In the rows, 128 means zero.
Each row has a hidden stage along a path, written after it and counted from one end. A new block has a new path.
[159 103  92 126 137 120 130 141 143 140  75 128 180 142 111 164 122 199
 153 113 122 172 151 144 128 155 114 131 125 130 130 145 171  80 124 107
 107 101 144 192 158 127 192 128 174 107 123 219 143  93 136 203 123 139
 126 123 112 119 142  84 119  70  70 114 151 115 134 111 123 102 101 151
 119 147 126 182 132  91 133]
2
[127 100 105 123 143 130 134 158 124 138  97 128 155 129  84 173 126 174
 136 109 124 142 147 146 126 143 100 139 115 117 131 149 174  97 136 117
 102 101 138 174 143 127 177 117 151 107 127 197 137 117 127 208 149 128
 123 118 102 113 116 116 134 110 108 128 142 112 135  95  69 121 106 122
 138 143 110 163 131  95 114]
2
[125 158 138 151 110 117 130 135 129 121 113 137 110 129 140 164 120 108
 149 105 119 174 128 128 144 140 127 136 130  79 119 137 114  78 107 132
 127 107 128 133 114 120 172 108 149 108 139 127 147 122 134 189 122 120
 119 125 121 125 115 186 121 149 152  87 150 126 139 154  41 164 126  90
 146 155  83 116 159 102 130]
0
[122  74 100  93 138 125 142 132 130 162  99 123 195 126 108 172 122 213
 132  97 132 108 181 158 108 132 119 122 138 142 145 160 191 143 130  89
 108  97 120 159 139 126 166 127 119 113 111 235 142  98 129 195 193  88
 142 131  98 104 110  62 135  64  80 120 151 112 137 119 177  85  99 179
 111 130 160 188 139  98 145]
3
[124  85 109  75 140 122 145 130 127 160  97 116 212 122  87 185 109 240
 135  74 116 124 162 164 126 127 114 131 144 147 171 173 214 158 163 113
 127  83 100 131 135 113 170 129 146  90 105 215 157 102 144 209 211 135
 130 128  77 104  83  64 121  52 104 104 159 111 162 122 116  99 120 139
 140 110 163 174 142  92 111]
2
[127  91 118 123 117 117 134 135 135 139 120 137 132 131 151 145 116 136
 145 113 127 138 159 153 127 134 130 124 110 156 140 153 164 142 136 114
 113 102 119 149 138 119 174 111 126 110 111 201 128  93 130 176 137 131
 145 131 107 116 129  91 129 103  99 118 145 130 135 115 126 112 101 144
 130 143 138 146 149  84 137]
3
[119  95 124 105 140 131 128 124 120 150 119 111 177 132 122 173 133 173
 140 105 115 144 148 139 133 141 109 139 124 130 152 155 190 171 163 133
  99  94 100 126 134 113 165 130 152  95 110 182 149 115 138 209 183 125
 145 116  75 119  99 100 126  96 127 103 150 124 147 119 100 116 111 131
 130 113 146 155 141  94 132]
2
[124  91 122  98 127 129 138 118 130 150 128 117 163 120 108 187 107 175
 134  92 111 142 140 149 133 127 136 124 127 133 158 152 189 182 156 133
 118  79  87 114 109 117 164 139 134  87 114 170 153 112 145 208 183 123
 113 102  84 130  89 103 126 105 144  86 158 121 161 125  85 129 115 122
 143 119 149 147 136  85 130]
2
[139  90 121 113 118 127 132 117 126 145 129 118 143 126 124 127 112 130
 138 139 148 109 143 143 130 137 116 120 126 161  95 132 145 161 119 120
 115 112 113 132 112 134 143 144 108 131 108 200 126 103 138 135 136 135
 106 127 108 107 131  93 111 113 129 118 139 125 128 131 153 140 116 141
 130 123 151 138 138  95 133]
3
[112 103 122 114 137 132 131 138 112 146 113 114 165 130 116 165 125 159
 164 103 113 143 146 140 140 128 127 133 143 139 161 158 168 179 170 131
 100  90 100 123 135 128 164 135 138 107 128 179 147 115 130 213 180 114
 126 123  95 119 100 118 122 117 136 111 238 120 145 115  72 122 115 105
 144 132 136 138 142 104 124]
2
[138 116 144 175  92 128 110 136 137 101 148  92 112 130 141  93 139  37
 134 177 113 148 130 105 139 125 147 113 119 145 116 122 109 120 126 139
 132 136 163 159 114 130 158 120 124 135 125 126 127 112 117 123  57 114
 122 113 170 124 161 143 130 181 118 133 123 149 116 114  81 170 128 112
 127 167  91 118 138  84 145]
2
[114 148 116  95 147 120 128 146 133 147  70 140 156 134 125 189 146 181
 140  93 115 158 165 140 122 154 101 155 125  77 131 144 161  77 129 114
 108  98 131 158 161 105 174 119 180  99 146 181 157 113 151 236 158 120
 130 129  95 123 102 154 123  77 114  95 162 118 125 118  68 132 112 121
 138 154 114 149 126 106 117]
1
[119  97 116  97 120 129 133 130 125 140 108 123 197 128 115 174 118 152
 136 101 114 141 156 150 128 138 120 139 119 124 149 158 174 146 147 112
 110  79 109 149 143 117 181 127 142  83 109 199 160 109 134 222 158 122
 130 131  97  75 106 105 124 100 125 114 148 113 146  94  97 126 106 140
 135 136 134 157 143  83 135]
2
[107  78 122 114 121 129 129 115 130 151 122 121 159 138 122 143 130 142
 144 121  99 141 160 144 127 135 105 124 126 160 146 167 159 155 128 120
 109 107 119 143 126 125 169 124 125 109 106 184 142 100 141 171 159 127
 131 126 117 109 113  90 135  95 121 108 143 108 135 124 131 132 118 140
 129 128 148 150 141  93 135]
3
[125  81 108 113 124 124 150 132 123 151 141 120 176 132 110 144 128 172
 135 118 107  99 154 136 125 136 131 124 132 161 155 170 170 175 160 125
 127 102 115 138 135 137 167 135 112 109 109 207 144  89 142 160 163 146
 120 129  92 110 125  53 135  86  93 121 148 109 145 113 160 101 104 158
 119 119 161 157 150  95 131]
3
[140 101 123 124 112 107 144 140 143 138 119 141 159 135 113 144 134 148
 144 108 133 119 148 156 125 129 120 118 117 149 128 136 150 102 108 111
 126  87 136 160 136 126 170 118 128 128 105 210 128 113 133 160 118 137
 135 134 121 147 134 107 133  98  84 141 147 132 133 111 150 128 115 158
 118 140 141 155 134 103 139]
3
[127 156  91 103 150 120 146 150 138 157  45 139 176 133 129 244  98 237
 135  45 123 164 162 153 124 144  96 135 124  36 108 155 180   9  99  85
 106  87 141 167 184 109 187 130 201  99 123 209 173 124 139 242 166 131
 140 139  83 118  86 146 115  44  87  80 162 111 145 104  83  86 114 128
 132 157 102 182 131 116 128]
0
[119  96 117 117 140 123 130 155 134 139 102 132 162 141 110 176 127 180
 132 104 116 136 162 152 130 146 112 137 126 132 143 156 189  78 138 121
 105  93 128 175 152 116 186 120 145  90 105 228 154 103 137 212 150 137
 117 120 100 116 125  92 133  82  92 106 131 111 131 123 113 109 107 147
 131 141 130 183 136  97 134]
2
[121  94 106 109 128 127 134 128 127 158 102 128 175 136 112 104 130 183
 137 114 124 124 160 147 131 141 252 128 128 140 127 146 161 114 137 110
 115  96 137 157 129 119 163 125 134 112  95 197 139 110 138 176 148 135
 130 145 111 108 113  67 126  63  80 119 142 105 133 117 153  99 108 150
 119 135 133 143 133 115 140]
3
[143  83 131 131  97 128 121 129 115 112 138 120 140 122 122 130 125 100
 140 121 125 130 145 139 145 133 140 125 140 163 144 142 148 165 152 132
 120 104 127 126 102 129 161 142 113 144 108 171 141 104 127 120 134 121
 135 124 128 112 130  96 111 123 123 123 137 118 121 128 134 142 119 138
 127 135 141 121 145  98 144]
4
